Below are the code and all the weights of a small trained network. Each question names an input and a target symbol and asks about switching units off, where a switched-off unit gives its printed mean instead of its output.

import numpy as np


def w(rows, s, z=0):
    codes = np.array(rows[::2]) - 128.0
    scale = np.full(codes.shape[1], s)
    scale[-1] = z or s
    return codes * scale


def f(y):
    return np.maximum(y, 0)


def softmax(a):
    e = np.exp(a - a.max(-1, keepdims=True))
    return e / e.sum(-1, keepdims=True)


def log_softmax(a):
    a = a - a.max(-1, keepdims=True)
    return a - np.log(np.exp(a).sum(-1, keepdims=True))


def net(x, mask):
    ids = ['ΓΔΞΨαβεζθμπστφω'.index(c) for c in x.split()]
    T = len(ids)
    res = E[ids] + P[:T]
    r = res
    for j in range(2):
        rows = slice(3 * j, 3 * j + 3)
        q, k, v = (r @ M[0][rows].T for M in (Q, K, V))
        z = softmax(np.where(np.tri(T) > 0, q @ k.T / 3**0.5, -1e9)) @ v
        o = O[0][rows]
        res = res + np.where(mask[j], z, o[:, -1]) @ o[:, :-1]
    y = f(res @ A[0][:, :-1].T + A[0][:, -1])
    res = res + np.where(mask[2:26], y, B[0][:, -1]) @ B[0][:, :-1]
    return log_softmax(res[-1] @ U[:, :-1].T + U[:, -1])


Q, K, V, O, A, B = {}, {}, {}, {}, {}, {}
E = w([
[123,147,115,150,123],'Γ',
[121,157,121,153,117],'Δ',
[117,143,105,143,112],'Ξ',
[124,147,116,152,124],'Ψ',
[132,149,126,182,127],'α',
[125,141,106,145,128],'β',
[126,137,101,149,132],'ε',
[128,125,95,159,151],'ζ',
[146,116,107,176,133],'θ',
[100,171,85,111,148],'μ',
[110,91,29,63,132],'π',
[137,65,59,117,171],'σ',
[173,87,225,118,107],'τ',
[166,22,122,79,136],'φ',
[82,91,254,53,148],'ω',
],0.018)
P = w([
[19,98,122,169,105],'0',
[113,86,81,111,9],'1',
[10,113,118,184,163],'2',
[135,118,92,114,39],'3',
[52,108,126,187,179],'4',
[153,136,96,109,65],'5',
[86,109,137,181,189],'6',
[175,141,97,102,88],'7',
[118,112,149,172,201],'8',
[195,155,99,85,107],'9',
[151,116,167,164,212],'10',
[220,165,121,60,123],'11',
[174,86,160,190,187],'12',
[207,162,99,74,123],'13',
],0.014)
Q[0] = w([
[160,139,135,167,145],'h1',
[132,119,130,78,49],'h1',
[140,86,146,149,124],'h1',
[142,157,103,119,68],'h2',
[158,150,93,139,103],'h2',
[93,124,123,175,250],'h2',
],0.018)
K[0] = w([
[170,185,132,133,202],'h1',
[57,103,140,190,64],'h1',
[134,88,167,140,167],'h1',
[69,116,69,174,47],'h2',
[148,154,57,175,82],'h2',
[254,172,152,84,252],'h2',
],0.0099)
V[0] = w([
[69,165,74,45,175],'h1',
[149,84,99,122,249],'h1',
[126,248,161,153,162],'h1',
[66,75,202,91,117],'h2',
[98,254,156,126,95],'h2',
[151,139,44,215,135],'h2',
],0.0098)
O[0] = w([
[120,155,10,76,121,107],'h1',
[122,103,65,168,197,91],'h1',
[64,218,126,172,77,40],'h1',
[130,184,149,66,176,254],'h2',
[79,177,95,113,89,56],'h2',
[148,101,103,151,81,171],'h2',
],0.012,0.0034)
A[0] = w([
[120,128,130,48,102,216],'n1',
[133,49,119,77,77,152],'n2',
[241,131,70,92,78,50],'n3',
[40,137,68,191,217,2],'n4',
[118,78,87,62,150,107],'n5',
[210,136,73,170,87,135],'n6',
[101,191,156,178,93,49],'n7',
[205,162,197,59,131,39],'n8',
[37,58,124,103,145,54],'n9',
[195,99,152,145,144,134],'n10',
[108,187,64,214,65,196],'n11',
[49,170,91,67,137,146],'n12',
[196,100,150,122,7,51],'n13',
[49,108,66,255,145,30],'n14',
[183,210,94,70,117,137],'n15',
[134,178,162,163,116,100],'n16',
[144,117,128,62,56,184],'n17',
[142,195,190,176,100,74],'n18',
[40,174,62,204,128,72],'n19',
[81,115,168,207,113,137],'n20',
[156,126,94,17,99,72],'n21',
[177,174,75,125,111,112],'n22',
[90,81,186,170,204,128],'n23',
[88,127,58,67,92,72],'n24',
],0.0093,0.0077)
B[0] = w([
[166,93,54,138,98,233],'n1',
[133,154,61,162,122,214],'n2',
[112,220,193,128,86,208],'n3',
[41,143,87,43,81,174],'n4',
[118,182,197,157,129,187],'n5',
[150,132,146,29,151,237],'n6',
[199,106,173,129,209,141],'n7',
[165,192,49,176,109,212],'n8',
[66,153,19,168,105,153],'n9',
[109,125,150,69,106,206],'n10',
[219,132,172,115,178,254],'n11',
[185,88,154,134,153,194],'n12',
[76,178,138,110,206,214],'n13',
[27,243,22,173,85,188],'n14',
[82,12,170,155,116,191],'n15',
[89,114,188,109,176,145],'n16',
[167,77,49,84,111,226],'n17',
[103,109,202,97,167,151],'n18',
[159,254,136,109,157,164],'n19',
[179,120,229,164,78,185],'n20',
[119,160,226,196,139,185],'n21',
[137,78,179,112,105,167],'n22',
[36,69,96,116,46,255],'n23',
[151,119,175,127,186,150],'n24',
],0.007,0.0083)
U = w([
[104,255,86,117,147,2],'Γ',
[38,140,175,46,213,74],'Δ',
[164,108,93,49,30,222],'Ξ',
[203,133,216,82,168,140],'Ψ',
[111,165,211,219,154,136],'α',
[57,104,82,113,75,49],'β',
[120,131,139,153,155,46],'ε',
[109,17,146,171,149,135],'ζ',
[123,138,141,171,166,86],'θ',
[82,97,155,229,47,225],'μ',
[61,173,118,152,69,127],'π',
[42,86,217,115,80,70],'σ',
[157,105,49,229,232,242],'τ',
[119,136,132,188,158,135],'φ',
[125,138,120,207,157,179],'ω',
],0.0083,0.0041)

Each question gives the input, a string of symbols that net reads in full, and the target symbol t.
The units are the heads (3 rows each of Q, K, V and O) and the neurons (one row each of A and B). Each row of codes is followed by its name. A weight is (code - 128) times the scale printed after its matrix; where a second scale follows, it is the last column's (O, A, B and U).
mask holds one flag per unit, heads first, then neurons. A switched-off unit (its flag False) gives its mean, the last column of its rows in O or B, instead of its output. The means were averaged over made-up inputs and are rounded, as every weight is.
A unit's drop is (log p(t) with every unit on - log p(t) with that unit switched off) / (log p(t) with every unit on - log p(t) with every unit switched off).
The circuit of an input: a set's keep is (log p(t) with only the set's units on - log p(t) with every unit switched off) / (log p(t) with every unit on - log p(t) with every unit switched off). Starting from the 12 units with the biggest drops (on a tie, the unit counted first), units are removed one at a time, each time the one whose removal leaves the highest keep (on an exact tie, the one counted first), for as long as the keep stays at least 0.8.
circuit, biggest first: the units of the circuit, biggest drop first
top k neurons: the k neurons with the biggest drops, biggest first
heads that matter: for each layer, one digit per head in row order, 1 if its drop is at least 0.15 and else 0, layers parted by /
input α φ Δ α Δ π ζ ζ σ, target β: top 2 neurons	n23, n4
input θ ω Ξ, target Δ: heads that matter	01
input α ω ω ω, target Ψ: circuit, biggest first	h2, n21, n12, h1
input α θ Δ, target μ: heads that matter	10
input σ ω π Δ α Δ α π, target Ψ: heads that matter	10
input τ ε ζ ω ε, target Δ: heads that matter	01
input α π θ φ μ φ Δ, target ζ: circuit, biggest first	h1, h2, n23
input Ψ φ α ω ω α μ α α, target Γ: top 3 neurons	n14, n19, n4
input Δ ω τ, target Δ: top neuron	n20
input ω ω θ Ξ α Ψ τ Γ φ μ ω Ψ Γ, target Δ: heads that matter	11
input β σ Ψ ε θ θ Δ ε α Ξ α, target α: top 2 neurons	n20, n11
input α α ε α σ, target β: circuit, biggest first	h1, n4, n23, n14
input Ψ ζ π ω ε Ξ β ω π Ξ ζ τ, target Ξ: circuit, biggest first	n17, n8
input α ω β, target Δ: circuit, biggest first	h2
input Ψ Δ μ φ ω ω α μ Δ ζ θ μ θ, target Γ: circuit, biggest first	h1, n14, n19, h2
input π ω π α ε α ω α σ, target Δ: circuit, biggest first	h2, n4, h1, n10
input θ φ τ θ μ α α φ ω θ, target Ψ: circuit, biggest first	n23, n14
input Ψ α β α ζ Δ ω Δ, target Ψ: circuit, biggest first	n23, n14
input α ω σ β ω θ μ, target Δ: top 2 neurons	n4, n8
input ω ω ζ π α ζ θ Δ θ Γ μ, target Γ: circuit, biggest first	h1, h2, n19, n14
